Questions about the array below. Rows and columns are numbered from 0.
1) Read off the entry directly below 132.
2) Read off the entry in the bottom-left corner.
3) Read off the entry directly above 147.
4) Read off the entry in row 0 and column 0.
5) Read off the entry at row 0, column 1.
6) Read off the entry in row 2 and column 2.
7) Read off the entry at row 1, column 2.
8) Read off the entry in row 0 and column 2.
153  122  155  149  131  139  123  136  114  130  153  134  112  117  156  150
125  128  149  146  122  142  125  125  128  154  110  108  131  137  122  122
146  123  151  147  129  138  123  133  116  133  145  129  115  120  148  144
110  143  107  113  134  125  143  128  152  133  111  132  155  149  108  113
108  144  105  111  134  124  143  127  154  134  108  130  157  150  105  111
109  143  106  112  133  124  143  128  152  133  109  131  155  149  106  112
138  137  115  119  142  122  140  139  137  112  152  155  135  129  140  141
154  122  157  151  131  139  122  136  113  131  154  133  110  116  157  151
138  136  116  119  142  122  140  139  136  112  152  155  134  128  141  141
1) 130
2) 138
3) 146
4) 153
5) 122
6) 151
7) 149
8) 155
